Below is a small trained network, with its code and all its weights. Each question gives an input and a target symbol and asks what happens when units are switched off, that is, made to give their printed mean instead of their output.

import numpy as np


def w(rows, s, z=0):
    codes = np.array(rows[::2]) - 128.0
    scale = np.full(codes.shape[1], s)
    scale[-1] = z or s
    return codes * scale


def softmax(a):
    e = np.exp(a - a.max(-1, keepdims=True))
    return e / e.sum(-1, keepdims=True)


def log_softmax(a):
    a = a - a.max(-1, keepdims=True)
    return a - np.log(np.exp(a).sum(-1, keepdims=True))


def net(x, mask):
    ids = ['αβεζηθπω'.index(c) for c in x.split()]
    T = len(ids)
    res = E[ids] + P[:T]
    u = 0
    for l in range(3):
        r = res
        for j in range(2):
            rows = slice(2 * j, 2 * j + 2)
            q, k, v = (r @ M[l][rows].T for M in (Q, K, V))
            z = softmax(np.where(np.tri(T) > 0, q @ k.T / 2**0.5, -1e9)) @ v
            o = O[l][rows]
            res = res + np.where(mask[u + j], z, o[:, -1]) @ o[:, :-1]
        u += 2
    return log_softmax(res[-1] @ U[:, :-1].T + U[:, -1])


Q, K, V, O = {}, {}, {}, {}
E = w([
[247,175,83],'α',
[117,110,185],'β',
[130,194,141],'ε',
[98,86,89],'ζ',
[72,135,90],'η',
[79,148,172],'θ',
[93,87,97],'π',
[123,69,128],'ω',
],0.016)
P = w([
[93,80,101],'0',
[142,170,254],'1',
[131,148,188],'2',
[129,124,168],'3',
[123,107,102],'4',
[122,111,112],'5',
[127,107,122],'6',
[122,103,124],'7',
[117,107,112],'8',
[114,106,103],'9',
[113,104,95],'10',
[121,105,99],'11',
],0.0063)
Q[0] = w([
[2,56,135],'L0H0',
[95,62,217],'L0H0',
[235,114,219],'L0H1',
[49,52,165],'L0H1',
],0.0092)
K[0] = w([
[95,138,174],'L0H0',
[31,100,102],'L0H0',
[7,148,88],'L0H1',
[181,169,71],'L0H1',
],0.015)
V[0] = w([
[33,114,161],'L0H0',
[72,116,128],'L0H0',
[145,196,88],'L0H1',
[95,78,254],'L0H1',
],0.011)
O[0] = w([
[19,131,151,251],'L0H0',
[57,118,130,184],'L0H0',
[112,165,94,87],'L0H1',
[152,92,245,221],'L0H1',
],0.011,0.0028)
Q[1] = w([
[35,69,145],'L1H0',
[116,255,188],'L1H0',
[227,147,14],'L1H1',
[221,180,104],'L1H1',
],0.0057)
K[1] = w([
[153,108,114],'L1H0',
[95,7,113],'L1H0',
[62,123,107],'L1H1',
[99,172,138],'L1H1',
],0.016)
V[1] = w([
[31,238,186],'L1H0',
[159,253,175],'L1H0',
[123,146,159],'L1H1',
[65,138,163],'L1H1',
],0.0076)
O[1] = w([
[7,187,180,239],'L1H0',
[143,178,175,53],'L1H0',
[136,126,101,198],'L1H1',
[205,150,53,254],'L1H1',
],0.011,0.0023)
Q[2] = w([
[2,144,188],'L2H0',
[137,140,57],'L2H0',
[53,26,141],'L2H1',
[179,69,122],'L2H1',
],0.0063)
K[2] = w([
[167,209,76],'L2H0',
[86,134,129],'L2H0',
[36,2,177],'L2H1',
[133,148,176],'L2H1',
],0.0083)
V[2] = w([
[171,221,110],'L2H0',
[162,120,233],'L2H0',
[71,1,158],'L2H1',
[90,133,42],'L2H1',
],0.0075)
O[2] = w([
[169,255,195,30],'L2H0',
[86,99,207,198],'L2H0',
[174,19,83,255],'L2H1',
[109,172,7,68],'L2H1',
],0.008,0.0042)
U = w([
[204,171,138,124],'α',
[107,101,175,189],'β',
[83,201,154,121],'ε',
[154,118,78,136],'ζ',
[63,171,80,167],'η',
[3,148,161,2],'θ',
[144,116,80,125],'π',
[181,72,105,80],'ω',
],0.0073,0.0068)

Each question gives the input, a string of symbols that net reads in full, and the target symbol t.
The units are the heads (2 rows each of Q, K, V and O). Each row of codes is followed by its name. A weight is (code - 128) times the scale printed after its matrix; where a second scale follows, it is the last column's (O and U).
mask holds one flag per head, layer by layer. A switched-off head (its flag False) gives its mean, the last column of its rows in O, instead of its output. The means were averaged over made-up inputs and are rounded, as every weight is.
A unit's drop is (log p(t) with every unit on - log p(t) with that unit switched off) / (log p(t) with every unit on - log p(t) with every unit switched off).
The circuit of an input: a set's keep is (log p(t) with only the set's units on - log p(t) with every unit switched off) / (log p(t) with every unit on - log p(t) with every unit switched off). Starting from all 6 units, units are removed one at a time, each time the one whose removal leaves the highest keep (on an exact tie, the one counted first), for as long as the keep stays at least 0.8.
circuit, biggest first: the units of the circuit, biggest drop first
most important unit: the unit with the biggest drop
heads that matter: for each layer, one digit per head in row order, 1 if its drop is at least 0.15 and else 0, layers parted by /
drop of u: that unit's drop, to one decimal
input β θ α ε, target ε: circuit, biggest first -> L0H0, L2H1, L1H0
input θ ε π θ π β θ ω, target θ: circuit, biggest first -> L1H0
input β β β β β η, target β: circuit, biggest first -> L0H1, L2H1
input ε η η β, target ε: circuit, biggest first -> L1H0, L2H0, L0H1
input θ θ ε, target θ: heads that matter -> 11 / 10 / 00
input ω ω β, target ω: heads that matter -> 01 / 10 / 01
input η π ζ, target η: circuit, biggest first -> L0H0, L1H0, L2H1, L1H1
input η α π α ζ, target α: circuit, biggest first -> L1H0, L0H0, L2H1
input θ β η η, target θ: circuit, biggest first -> L1H0, L0H0
input β ω α β ε β η θ, target θ: heads that matter -> 11 / 01 / 00
input η η θ η α, target α: heads that matter -> 10 / 01 / 00
input θ η β α ω, target ω: heads that matter -> 10 / 11 / 00
input ω β ε, target ω: circuit, biggest first -> L1H0, L0H1, L2H1
input ω θ ω ε β η θ α ε β α, target α: circuit, biggest first -> L0H0
input η η η η ε ω, target η: heads that matter -> 11 / 10 / 01
input α α ζ, target α: circuit, biggest first -> L0H0, L1H0, L2H1
input η ε π, target η: drop of L2H1 -> 0.5
input β β β β η, target β: drop of L2H0 -> 0.1
input η ζ β β, target η: drop of L0H0 -> 0.4
input ε α β θ ω η η θ ε, target ε: most important unit -> L2H1
